Below is a small trained network, with its code and all its weights. Each question gives an input and a class and asks what happens when units are switched off, that is, made to give their printed mean instead of their output.

import numpy as np


def w(rows, s, z=0):
    codes = np.array(rows[::2]) - 128.0
    scale = np.full(codes.shape[1], s)
    scale[-1] = z or s
    return codes * scale


def norm(h):
    return h / np.sqrt((h * h).mean(-1, keepdims=True) + 1e-5)


def f(y):
    return y / 2 * (1 + np.tanh(0.7978845608 * (y + 0.044715 * y**3)))


def log_softmax(a):
    a = a - a.max(-1, keepdims=True)
    return a - np.log(np.exp(a).sum(-1, keepdims=True))


def net(x, mask):
    res = np.array(x, float).reshape(1, 5) / 4 @ E
    u = 0
    for l in range(4):
        y = f(norm(res) @ A[l][:, :-1].T + A[l][:, -1])
        res = res + np.where(mask[u : u + 4], y, B[l][:, -1]) @ B[l][:, :-1]
        u += 4
    return log_softmax(norm(res)[-1] @ U[:, :-1].T + U[:, -1])


A, B = {}, {}
E = w([
[125,195,142,131,180,99,95,162,81,44],'x0',
[109,137,127,123,4,158,181,85,100,161],'x1',
[112,127,103,142,61,70,113,140,212,94],'x2',
[115,164,138,96,228,151,185,78,158,126],'x3',
[114,97,169,68,92,101,110,93,159,56],'x4',
],0.014)
A[0] = w([
[112,127,157,120,124,140,126,133,31,128,155],'0.n0',
[129,163,80,138,146,180,160,144,127,154,2],'0.n1',
[63,203,169,100,160,156,249,90,108,129,120],'0.n2',
[129,123,141,124,92,142,97,175,90,148,64],'0.n3',
],0.014,0.0069)
B[0] = w([
[146,54,79,194,111,150,19,56,115,102,189],'0.n0',
[232,103,111,132,109,58,69,170,175,114,153],'0.n1',
[138,49,71,145,135,185,22,2,130,186,244],'0.n2',
[172,78,95,144,146,167,88,27,192,123,152],'0.n3',
],0.012,0.011)
A[1] = w([
[42,199,155,135,102,209,254,144,63,240,147],'1.n0',
[155,164,58,183,186,176,141,173,78,196,8],'1.n1',
[167,152,65,194,173,91,133,182,177,175,2],'1.n2',
[137,175,217,14,128,217,215,120,17,168,162],'1.n3',
],0.0099,0.0076)
B[1] = w([
[142,53,63,199,112,101,37,94,196,149,169],'1.n0',
[167,177,109,108,111,183,184,149,113,117,212],'1.n1',
[191,140,97,97,166,147,161,195,106,74,253],'1.n2',
[47,81,104,156,101,53,110,36,249,131,133],'1.n3',
],0.016,0.0021)
A[2] = w([
[33,121,130,156,196,110,86,62,97,112,116],'2.n0',
[95,133,123,157,167,89,129,151,159,113,70],'2.n1',
[129,114,35,199,115,92,162,163,126,208,149],'2.n2',
[40,164,138,3,151,207,200,106,84,180,254],'2.n3',
],0.012,0.0071)
B[2] = w([
[184,29,40,104,155,11,32,170,129,98,247],'2.n0',
[1,230,197,152,142,113,110,102,120,178,139],'2.n1',
[245,103,34,187,30,179,228,108,160,222,254],'2.n2',
[183,54,37,184,61,52,123,25,191,156,177],'2.n3',
],0.0088,0.0068)
A[3] = w([
[103,190,119,162,175,183,92,162,48,159,15],'3.n0',
[116,1,231,1,225,172,180,31,180,172,220],'3.n1',
[101,193,132,137,218,75,81,124,143,107,3],'3.n2',
[122,155,109,83,249,229,67,66,85,110,185],'3.n3',
],0.01,0.0066)
B[3] = w([
[93,108,81,156,97,73,150,95,252,184,128],'3.n0',
[139,70,40,183,171,144,70,49,148,194,250],'3.n1',
[67,131,206,66,161,144,125,185,80,173,153],'3.n2',
[159,23,95,144,141,79,42,102,140,146,255],'3.n3',
],0.019,0.0082)
U = w([
[179,184,90,128,170,138,159,250,104,40,101],'0',
[53,125,181,129,9,80,151,112,178,61,17],'1',
[43,191,202,83,236,68,120,216,159,73,2],'2',
[154,50,73,162,127,185,135,39,165,213,242],'3',
],0.014,0.0082)

Each question gives the input, the list of numbers given to net, and the class t.
The units are the neurons (one row each of A and B). Each row of codes is followed by its name. A weight is (code - 128) times the scale printed after its matrix; where a second scale follows, it is the last column's (A, B and U).
mask holds one flag per neuron, layer by layer. A switched-off neuron (its flag False) gives its mean, the last column of its row in B, instead of its output. The means were averaged over made-up inputs and are rounded, as every weight is.
A unit's drop is (log p(t) with every unit on - log p(t) with that unit switched off) / (log p(t) with every unit on - log p(t) with every unit switched off).
The circuit of an input: a set's keep is (log p(t) with only the set's units on - log p(t) with every unit switched off) / (log p(t) with every unit on - log p(t) with every unit switched off). Starting from the 12 units with the biggest drops (on a tie, the unit counted first), units are removed one at a time, each time the one whose removal leaves the highest keep (on an exact tie, the one counted first), for as long as the keep stays at least 0.8.
units of the circuit, in order: the units of the circuit, biggest drop first
unit that matters most: the unit with the biggest drop
k most important neurons: the k neurons with the biggest drops, biggest first
top k neurons in layer l: the k neurons of layer l with the biggest drops, biggest first
drop when u is switched off: that unit's drop, to one decimal
input [5,4,7,-7,2], class 1: units of the circuit, in order : 3.n1; 0.n2
input [-1,-3,5,2,4], class 2: top neuron in layer 3 : 3.n2
input [6,6,2,-5,0], class 1: 2 most important neurons : 3.n1; 0.n2
input [3,-3,6,0,8], class 2: 2 most important neurons : 0.n2; 2.n2
input [-5,-7,8,-3,2], class 1: 3 most important neurons : 0.n2; 3.n1; 3.n3
input [4,5,7,3,3], class 1: 3 most important neurons : 3.n1; 3.n3; 0.n3
input [-8,-7,1,-6,-8], class 0: 2 most important neurons : 0.n2; 1.n2
input [1,8,2,-8,5], class 1: units of the circuit, in order : 3.n1; 0.n2; 3.n3
input [7,4,8,4,1], class 2: 3 most important neurons : 2.n2; 3.n1; 0.n0
input [4,-8,4,7,-1], class 2: 2 most important neurons : 3.n2; 0.n2
input [-5,-8,4,-4,0], class 0: 2 most important neurons : 0.n2; 3.n1
input [3,8,4,1,4], class 1: top 2 neurons in layer 3 : 3.n1; 3.n3
input [1,6,3,-2,3], class 1: 2 most important neurons : 0.n2; 3.n1
input [3,-3,7,4,7], class 2: unit that matters most : 0.n2
input [1,-7,8,4,2], class 2: drop when 0.n2 is switched off : 0.2
input [3,3,3,-1,5], class 1: drop when 0.n2 is switched off : 0.3
input [7,4,1,-1,6], class 1: drop when 3.n1 is switched off : 0.4
